Below is a small trained network, with its code and all its weights. Each question gives an input and a class and asks what happens when units are switched off, that is, made to give their printed mean instead of their output.

import numpy as np


def w(rows, s, z=0):
    codes = np.array(rows[::2]) - 128.0
    scale = np.full(codes.shape[1], s)
    scale[-1] = z or s
    return codes * scale


def norm(h):
    return h / np.sqrt((h * h).mean(-1, keepdims=True) + 1e-5)


def f(y):
    return y / 2 * (1 + np.tanh(0.7978845608 * (y + 0.044715 * y**3)))


def log_softmax(a):
    a = a - a.max(-1, keepdims=True)
    return a - np.log(np.exp(a).sum(-1, keepdims=True))


def net(x, mask):
    res = np.array(x, float).reshape(1, 2) / 4 @ E
    u = 0
    for l in range(3):
        y = f(norm(res) @ A[l][:, :-1].T + A[l][:, -1])
        res = res + np.where(mask[u : u + 6], y, B[l][:, -1]) @ B[l][:, :-1]
        u += 6
    return log_softmax(norm(res)[-1] @ U[:, :-1].T + U[:, -1])


A, B = {}, {}
E = w([
[69,111,121,82,219,115,64,136],'x0',
[160,2,159,169,158,167,170,176],'x1',
],0.0098)
A[0] = w([
[161,79,18,16,98,130,154,113,1],'0.n0',
[204,155,216,159,8,136,175,111,133],'0.n1',
[159,26,115,130,169,186,185,99,178],'0.n2',
[89,73,249,208,158,151,160,175,148],'0.n3',
[105,115,95,65,235,120,94,173,139],'0.n4',
[133,177,170,255,225,2,47,246,72],'0.n5',
],0.0039,0.0048)
B[0] = w([
[147,99,213,141,174,158,146,56,82],'0.n0',
[103,161,69,6,165,165,130,161,235],'0.n1',
[52,213,81,207,97,61,86,131,254],'0.n2',
[135,190,135,155,99,43,45,102,231],'0.n3',
[188,143,45,42,69,119,194,163,211],'0.n4',
[197,195,135,86,153,184,254,96,123],'0.n5',
],0.0053,0.0036)
A[1] = w([
[130,81,149,156,167,146,149,110,26],'1.n0',
[134,106,139,152,132,146,150,187,132],'1.n1',
[198,121,187,155,44,193,216,99,69],'1.n2',
[138,31,176,192,165,149,139,142,80],'1.n3',
[91,82,156,85,246,145,101,116,4],'1.n4',
[110,157,108,87,122,140,105,110,187],'1.n5',
],0.011,0.0038)
B[1] = w([
[128,238,163,117,77,129,163,99,135],'1.n0',
[112,166,134,140,177,50,51,97,184],'1.n1',
[123,155,40,36,234,199,132,178,231],'1.n2',
[107,133,202,158,124,103,33,2,236],'1.n3',
[179,192,40,71,169,226,184,202,201],'1.n4',
[171,51,169,203,123,136,140,125,254],'1.n5',
],0.0081,0.0061)
A[2] = w([
[107,157,81,92,150,206,152,166,87],'2.n0',
[125,182,156,103,93,113,104,39,61],'2.n1',
[130,127,191,114,157,199,95,89,122],'2.n2',
[69,159,79,138,123,108,93,197,109],'2.n3',
[134,8,159,122,115,147,191,137,106],'2.n4',
[134,129,202,116,147,117,105,155,3],'2.n5',
],0.011,0.0028)
B[2] = w([
[184,113,114,51,134,184,118,171,254],'2.n0',
[19,80,149,208,223,90,59,123,209],'2.n1',
[49,162,130,194,2,97,168,133,153],'2.n2',
[162,133,144,113,51,162,155,94,178],'2.n3',
[154,155,165,152,14,107,141,90,141],'2.n4',
[72,138,85,115,160,103,158,111,122],'2.n5',
],0.0089,0.0084)
U = w([
[153,160,70,30,173,186,114,165,215],'0',
[46,151,143,189,172,85,59,94,223],'1',
[165,123,171,139,5,113,150,114,211],'2',
[115,110,163,119,149,110,179,131,8],'3',
[130,101,151,119,135,100,138,145,16],'4',
[103,115,145,131,145,127,186,130,2],'5',
[116,131,138,128,138,100,169,148,21],'6',
],0.02,0.0055)

Each question gives the input, the list of numbers given to net, and the class t.
The units are the neurons (one row each of A and B). Each row of codes is followed by its name. A weight is (code - 128) times the scale printed after its matrix; where a second scale follows, it is the last column's (A, B and U).
mask holds one flag per neuron, layer by layer. A switched-off neuron (its flag False) gives its mean, the last column of its row in B, instead of its output. The means were averaged over made-up inputs and are rounded, as every weight is.
A unit's drop is (log p(t) with every unit on - log p(t) with that unit switched off) / (log p(t) with every unit on - log p(t) with every unit switched off).
The circuit of an input: a set's keep is (log p(t) with only the set's units on - log p(t) with every unit switched off) / (log p(t) with every unit on - log p(t) with every unit switched off). Starting from the 12 units with the biggest drops (on a tie, the unit counted first), units are removed one at a time, each time the one whose removal leaves the highest keep (on an exact tie, the one counted first), for as long as the keep stays at least 0.8.
units of the circuit, in order: the units of the circuit, biggest drop first
unit that matters most: the unit with the biggest drop
top k neurons: the k neurons with the biggest drops, biggest first
top k neurons in layer l: the k neurons of layer l with the biggest drops, biggest first
drop when u is switched off: that unit's drop, to one decimal
input [-2,-3], class 2: unit that matters most : 1.n5
input [-8,-8], class 0: units of the circuit, in order : [0.n2; 1.n2]
input [-6,-7], class 1: top 2 neurons : [1.n4; 2.n1]
input [2,1], class 2: top 2 neurons : [1.n3; 1.n2]
input [0,3], class 2: top 2 neurons in layer 2 : [2.n3; 2.n1]
input [2,3], class 2: top 2 neurons : [0.n2; 0.n3]
input [3,3], class 2: top 3 neurons in layer 0 : [0.n2; 0.n1; 0.n3]
input [3,2], class 2: top 2 neurons : [1.n3; 0.n4]
input [-3,-2], class 2: top 2 neurons : [0.n1; 1.n5]
input [-3,-1], class 2: top 3 neurons : [0.n1; 1.n5; 2.n4]
input [-6,-8], class 1: top 2 neurons : [2.n1; 1.n4]
input [-7,7], class 0: top 2 neurons : [1.n2; 0.n1]
input [2,-4], class 1: top 2 neurons : [1.n4; 1.n2]
input [-7,5], class 0: units of the circuit, in order : [1.n2]
input [3,6], class 1: drop when 2.n1 is switched off : 0.0
input [-3,1], class 2: drop when 1.n2 is switched off : 1.5
input [1,2], class 2: drop when 1.n3 is switched off : 0.8
